Here is a tiny trained network, its code and every weight. The questions are about switching its units off for an input and a target symbol, where a switched-off unit gives its printed mean instead of its output.

import numpy as np


def w(rows, s, z=0):
    codes = np.array(rows[::2]) - 128.0
    scale = np.full(codes.shape[1], s)
    scale[-1] = z or s
    return codes * scale


def f(y):
    return y / 2 * (1 + np.tanh(0.7978845608 * (y + 0.044715 * y**3)))


def softmax(a):
    e = np.exp(a - a.max(-1, keepdims=True))
    return e / e.sum(-1, keepdims=True)


def log_softmax(a):
    a = a - a.max(-1, keepdims=True)
    return a - np.log(np.exp(a).sum(-1, keepdims=True))


def net(x, mask):
    ids = ['αβθλμξστω'.index(c) for c in x.split()]
    T = len(ids)
    res = E[ids] + P[:T]
    u = 0
    for l in range(2):
        r = res
        for j in range(2):
            rows = slice(3 * j, 3 * j + 3)
            q, k, v = (r @ M[l][rows].T for M in (Q, K, V))
            z = softmax(np.where(np.tri(T) > 0, q @ k.T / 3**0.5, -1e9)) @ v
            o = O[l][rows]
            res = res + np.where(mask[u + j], z, o[:, -1]) @ o[:, :-1]
        u += 2
        y = f(res @ A[l][:, :-1].T + A[l][:, -1])
        res = res + np.where(mask[u : u + 8], y, B[l][:, -1]) @ B[l][:, :-1]
        u += 8
    return log_softmax(res[-1] @ U[:, :-1].T + U[:, -1])


Q, K, V, O, A, B = {}, {}, {}, {}, {}, {}
E = w([
[66,114,184],'α',
[133,74,167],'β',
[132,70,162],'θ',
[90,164,76],'λ',
[130,70,145],'μ',
[180,166,254],'ξ',
[227,94,47],'σ',
[217,224,147],'τ',
[142,79,183],'ω',
],0.016)
P = w([
[72,10,179],'0',
[81,46,178],'1',
[83,76,161],'2',
[82,107,162],'3',
[81,122,148],'4',
[70,144,140],'5',
[73,163,141],'6',
[63,182,145],'7',
[44,204,141],'8',
[28,231,158],'9',
[24,254,156],'10',
[3,235,178],'11',
],0.0047)
Q[0] = w([
[33,141,105],'0.h1',
[56,247,216],'0.h1',
[152,216,107],'0.h1',
[108,157,1],'0.h2',
[181,146,173],'0.h2',
[135,12,19],'0.h2',
],0.0099)
K[0] = w([
[22,130,115],'0.h1',
[97,161,79],'0.h1',
[172,140,56],'0.h1',
[200,81,84],'0.h2',
[108,119,152],'0.h2',
[90,10,48],'0.h2',
],0.011)
V[0] = w([
[187,182,98],'0.h1',
[80,157,59],'0.h1',
[109,42,25],'0.h1',
[81,195,156],'0.h2',
[2,145,142],'0.h2',
[197,95,138],'0.h2',
],0.0061)
O[0] = w([
[171,198,20,1],'0.h1',
[81,206,178,107],'0.h1',
[56,118,115,71],'0.h1',
[154,144,69,200],'0.h2',
[48,134,18,223],'0.h2',
[93,254,206,108],'0.h2',
],0.0056,0.0027)
A[0] = w([
[128,94,133,36],'0.n1',
[163,21,46,98],'0.n2',
[20,72,168,241],'0.n3',
[112,56,3,117],'0.n4',
[186,80,56,2],'0.n5',
[164,78,27,78],'0.n6',
[131,115,120,21],'0.n7',
[2,147,61,124],'0.n8',
],0.0092,0.0053)
B[0] = w([
[81,176,115,120],'0.n1',
[118,108,158,134],'0.n2',
[203,69,106,252],'0.n3',
[160,174,188,134],'0.n4',
[41,140,113,122],'0.n5',
[70,169,151,123],'0.n6',
[9,167,145,116],'0.n7',
[159,140,101,175],'0.n8',
],0.013)
Q[1] = w([
[123,107,141],'1.h1',
[145,131,142],'1.h1',
[84,159,131],'1.h1',
[91,133,148],'1.h2',
[162,138,179],'1.h2',
[252,116,138],'1.h2',
],0.028)
K[1] = w([
[153,188,142],'1.h1',
[140,162,108],'1.h1',
[244,48,138],'1.h1',
[239,89,173],'1.h2',
[116,197,131],'1.h2',
[9,248,131],'1.h2',
],0.014)
V[1] = w([
[196,184,121],'1.h1',
[140,143,93],'1.h1',
[103,112,117],'1.h1',
[139,134,249],'1.h2',
[109,199,173],'1.h2',
[158,151,77],'1.h2',
],0.014)
O[1] = w([
[19,149,119,254],'1.h1',
[140,135,51,148],'1.h1',
[180,113,166,79],'1.h1',
[97,142,240,156],'1.h2',
[90,125,180,71],'1.h2',
[77,145,3,190],'1.h2',
],0.0076,0.0096)
A[1] = w([
[102,189,36,145],'1.n1',
[148,40,122,123],'1.n2',
[210,205,42,109],'1.n3',
[134,118,22,208],'1.n4',
[45,147,64,2],'1.n5',
[75,10,159,145],'1.n6',
[2,51,50,113],'1.n7',
[186,181,204,107],'1.n8',
],0.0088,0.0047)
B[1] = w([
[122,192,45,200],'1.n1',
[118,217,182,193],'1.n2',
[111,104,254,205],'1.n3',
[75,25,127,249],'1.n4',
[172,96,221,163],'1.n5',
[93,192,75,194],'1.n6',
[207,219,128,215],'1.n7',
[84,104,5,158],'1.n8',
],0.0074,0.018)
U = w([
[132,64,148,3],'α',
[177,156,137,73],'β',
[182,160,138,116],'θ',
[102,109,48,170],'λ',
[163,148,130,69],'μ',
[58,107,151,95],'ξ',
[141,146,140,240],'σ',
[143,250,97,122],'τ',
[152,154,138,163],'ω',
],0.012,0.0052)

Each question gives the input, a string of symbols that net reads in full, and the target symbol t.
The units are the heads (3 rows each of Q, K, V and O) and the neurons (one row each of A and B). Each row of codes is followed by its name. A weight is (code - 128) times the scale printed after its matrix; where a second scale follows, it is the last column's (O, A, B and U).
mask holds one flag per unit, layer by layer, with each layer's heads first. A switched-off unit (its flag False) gives its mean, the last column of its rows in O or B, instead of its output. The means were averaged over made-up inputs and are rounded, as every weight is.
A unit's drop is (log p(t) with every unit on - log p(t) with that unit switched off) / (log p(t) with every unit on - log p(t) with every unit switched off).
The circuit of an input: a set's keep is (log p(t) with only the set's units on - log p(t) with every unit switched off) / (log p(t) with every unit on - log p(t) with every unit switched off). Starting from the 12 units with the biggest drops (on a tie, the unit counted first), units are removed one at a time, each time the one whose removal leaves the highest keep (on an exact tie, the one counted first), for as long as the keep stays at least 0.8.
circuit, biggest first: the units of the circuit, biggest drop first
most important unit: the unit with the biggest drop
k most important neurons: the k neurons with the biggest drops, biggest first
k most important neurons of layer l: the k neurons of layer l with the biggest drops, biggest first
heads that matter: for each layer, one digit per head in row order, 1 if its drop is at least 0.15 and else 0, layers parted by /
drop of u: that unit's drop, to one decimal
input θ θ τ θ θ α α ξ θ, target ξ: most important unit -> 0.n3
input α ω λ θ α α λ ξ β μ, target ξ: heads that matter -> 11 / 01
input β θ θ ω θ α μ α θ, target α: 2 most important neurons of layer 0 -> 0.n3, 0.n5
input ξ α α τ σ, target τ: heads that matter -> 11 / 10
input σ θ β β α α ξ σ β, target ξ: 2 most important neurons -> 0.n3, 1.n7
input ξ τ α α ξ β λ θ λ β, target λ: heads that matter -> 00 / 01
input α θ α θ τ ξ θ θ ξ α α, target ξ: circuit, biggest first -> 1.h2, 0.n3, 0.h2, 1.h1
input ξ ξ θ α μ, target ξ: circuit, biggest first -> 0.n3, 1.h2, 1.n7
input θ α α τ α β θ ξ μ β α, target ξ: heads that matter -> 11 / 11
input θ τ α θ ξ θ λ θ β α, target λ: circuit, biggest first -> 0.n3, 1.h2
input θ α σ σ α α α α σ α ξ θ, target ξ: circuit, biggest first -> 1.h2, 0.n3
input β ω σ θ ξ σ, target ξ: circuit, biggest first -> 1.n7, 1.h2, 0.n3
input τ α θ μ λ θ θ λ ω, target λ: 3 most important neurons -> 1.n4, 0.n8, 1.n1
input α α α ξ λ β, target λ: most important unit -> 1.h2
input τ β β τ α τ θ μ β β θ θ, target τ: 3 most important neurons -> 0.n3, 1.n7, 1.n4
input λ ω α, target λ: 2 most important neurons -> 1.n4, 0.n8
input λ τ α θ θ ξ, target ξ: circuit, biggest first -> 0.n3, 1.h2, 1.n7
input α θ ξ β θ α β ξ, target ξ: 3 most important neurons -> 0.n3, 1.n7, 1.n8
input μ λ θ θ α λ β θ, target λ: 3 most important neurons -> 1.n4, 0.n8, 1.n1
input θ σ α α θ θ ω β α τ σ, target τ: circuit, biggest first -> 0.n3
input θ ξ ω, target ξ: 2 most important neurons of layer 0 -> 0.n3, 0.n8
input α α α, target α: 2 most important neurons -> 0.n3, 1.n4
input τ ξ ω, target ξ: 2 most important neurons of layer 1 -> 1.n7, 1.n1
input α λ ω, target λ: 2 most important neurons -> 0.n8, 1.n4
input α ξ β τ α β β, target τ: drop of 1.n7 -> 0.7
input λ μ θ α τ θ θ α τ α μ θ, target τ: drop of 0.h1 -> 0.1
input α μ ω μ α ξ τ ω, target τ: drop of 0.n3 -> 1.6
